Below are the code and all the weights of a small trained network. Each question names an input and a class and asks about switching units off, where a switched-off unit gives its printed mean instead of its output.

import numpy as np


def w(rows, s, z=0):
    codes = np.array(rows[::2]) - 128.0
    scale = np.full(codes.shape[1], s)
    scale[-1] = z or s
    return codes * scale


def norm(h):
    return h / np.sqrt((h * h).mean(-1, keepdims=True) + 1e-5)


def f(y):
    return y / 2 * (1 + np.tanh(0.7978845608 * (y + 0.044715 * y**3)))


def log_softmax(a):
    a = a - a.max(-1, keepdims=True)
    return a - np.log(np.exp(a).sum(-1, keepdims=True))


def net(x, mask):
    res = np.array(x, float).reshape(1, 8) / 4 @ E
    u = 0
    for l in range(2):
        y = f(norm(res) @ A[l][:, :-1].T + A[l][:, -1])
        res = res + np.where(mask[u : u + 11], y, B[l][:, -1]) @ B[l][:, :-1]
        u += 11
    return log_softmax(norm(res)[-1] @ U[:, :-1].T + U[:, -1])


A, B = {}, {}
E = w([
[119,166,15,63],'x0',
[127,126,128,126],'x1',
[89,246,173,131],'x2',
[127,127,129,128],'x3',
[194,162,171,13],'x4',
[124,124,129,125],'x5',
[128,131,129,128],'x6',
[128,129,128,129],'x7',
],0.013)
A[0] = w([
[98,183,49,101,136],'0.n1',
[32,254,159,121,190],'0.n2',
[114,98,35,81,118],'0.n3',
[230,35,155,138,81],'0.n4',
[82,98,139,218,155],'0.n5',
[39,225,61,179,1],'0.n6',
[157,107,168,88,86],'0.n7',
[186,180,89,191,154],'0.n8',
[76,160,5,155,44],'0.n9',
[68,161,155,188,78],'0.n10',
[73,121,121,109,82],'0.n11',
],0.0097,0.0088)
B[0] = w([
[141,237,52,100,189],'0.n1',
[76,243,144,186,254],'0.n2',
[139,167,147,201,188],'0.n3',
[56,88,175,51,177],'0.n4',
[13,66,120,95,211],'0.n5',
[75,216,53,231,155],'0.n6',
[165,120,165,108,128],'0.n7',
[65,128,114,119,158],'0.n8',
[177,181,134,254,164],'0.n9',
[58,103,125,126,147],'0.n10',
[153,141,96,145,112],'0.n11',
],0.0077,0.007)
A[1] = w([
[169,149,98,108,96],'1.n1',
[152,203,76,193,176],'1.n2',
[116,169,216,184,85],'1.n3',
[18,106,100,161,165],'1.n4',
[117,57,212,103,64],'1.n5',
[100,75,51,186,118],'1.n6',
[106,68,4,232,10],'1.n7',
[115,73,55,53,96],'1.n8',
[166,140,154,110,165],'1.n9',
[169,170,157,159,115],'1.n10',
[254,151,63,55,2],'1.n11',
],0.013,0.0079)
B[1] = w([
[98,99,105,176,136],'1.n1',
[179,62,119,94,249],'1.n2',
[42,95,137,50,170],'1.n3',
[123,70,136,194,254],'1.n4',
[233,148,103,116,178],'1.n5',
[194,165,185,144,210],'1.n6',
[252,205,130,52,207],'1.n7',
[62,165,104,174,174],'1.n8',
[107,103,114,88,152],'1.n9',
[77,91,163,105,140],'1.n10',
[55,40,59,173,166],'1.n11',
],0.011,0.0079)
U = w([
[165,45,179,205,253],'0',
[205,63,183,27,95],'1',
[254,148,78,165,90],'2',
[100,80,30,91,221],'3',
[16,134,193,211,12],'4',
[69,163,239,38,88],'5',
[104,234,73,224,85],'6',
[126,236,96,24,141],'7',
],0.025,0.0024)

Each question gives the input, the list of numbers given to net, and the class t.
The units are the neurons (one row each of A and B). Each row of codes is followed by its name. A weight is (code - 128) times the scale printed after its matrix; where a second scale follows, it is the last column's (A, B and U).
mask holds one flag per neuron, layer by layer. A switched-off neuron (its flag False) gives its mean, the last column of its row in B, instead of its output. The means were averaged over made-up inputs and are rounded, as every weight is.
A unit's drop is (log p(t) with every unit on - log p(t) with that unit switched off) / (log p(t) with every unit on - log p(t) with every unit switched off).
The circuit of an input: a set's keep is (log p(t) with only the set's units on - log p(t) with every unit switched off) / (log p(t) with every unit on - log p(t) with every unit switched off). Starting from the 12 units with the biggest drops (on a tie, the unit counted first), units are removed one at a time, each time the one whose removal leaves the highest keep (on an exact tie, the one counted first), for as long as the keep stays at least 0.8.
units of the circuit, in order: the units of the circuit, biggest drop first
most important unit: the unit with the biggest drop
k most important neurons: the k neurons with the biggest drops, biggest first
k most important neurons of layer l: the k neurons of layer l with the biggest drops, biggest first
drop of u: that unit's drop, to one decimal
input [7,-4,1,2,0,-5,-1,-1], class 6: most important neuron => (0.n1)
input [5,5,0,-3,2,-6,0,3], class 3: 2 most important neurons => (1.n11 1.n7)
input [0,-7,3,5,1,-2,-5,1], class 5: 2 most important neurons of layer 0 => (0.n5 0.n6)
input [3,-2,0,0,-4,3,0,-7], class 2: 2 most important neurons => (1.n2 1.n7)
input [7,5,1,8,0,3,-2,5], class 6: 2 most important neurons => (0.n1 1.n7)
input [-3,-3,0,1,-6,5,-3,1], class 0: units of the circuit, in order => (0.n2 1.n7)
input [1,2,-8,0,0,-7,6,-4], class 2: 4 most important neurons => (1.n8 0.n3 0.n5 1.n3)
input [1,-5,-5,6,2,-1,8,4], class 3: 3 most important neurons of layer 1 => (1.n8 1.n7 1.n6)
input [0,7,1,-6,7,3,-1,0], class 5: 3 most important neurons => (1.n2 1.n7 1.n5)
input [-7,0,1,-2,1,4,7,-1], class 5: 2 most important neurons => (1.n3 1.n2)
input [1,-6,0,3,5,2,2,3], class 3: 2 most important neurons of layer 1 => (1.n11 1.n7)
input [0,-1,3,-6,3,-5,0,3], class 5: 2 most important neurons => (1.n7 1.n10)
input [-5,-6,-1,3,2,-5,4,1], class 1: 2 most important neurons => (0.n2 1.n5)
input [5,8,7,4,0,-3,8,6], class 6: most important unit => 0.n2
input [6,-2,-5,5,7,5,1,-5], class 3: drop of 1.n11 => 0.3
input [6,7,-6,0,8,4,-1,7], class 3: drop of 1.n11 => 0.2
input [4,4,-3,4,7,-1,5,-7], class 3: drop of 1.n11 => 0.5
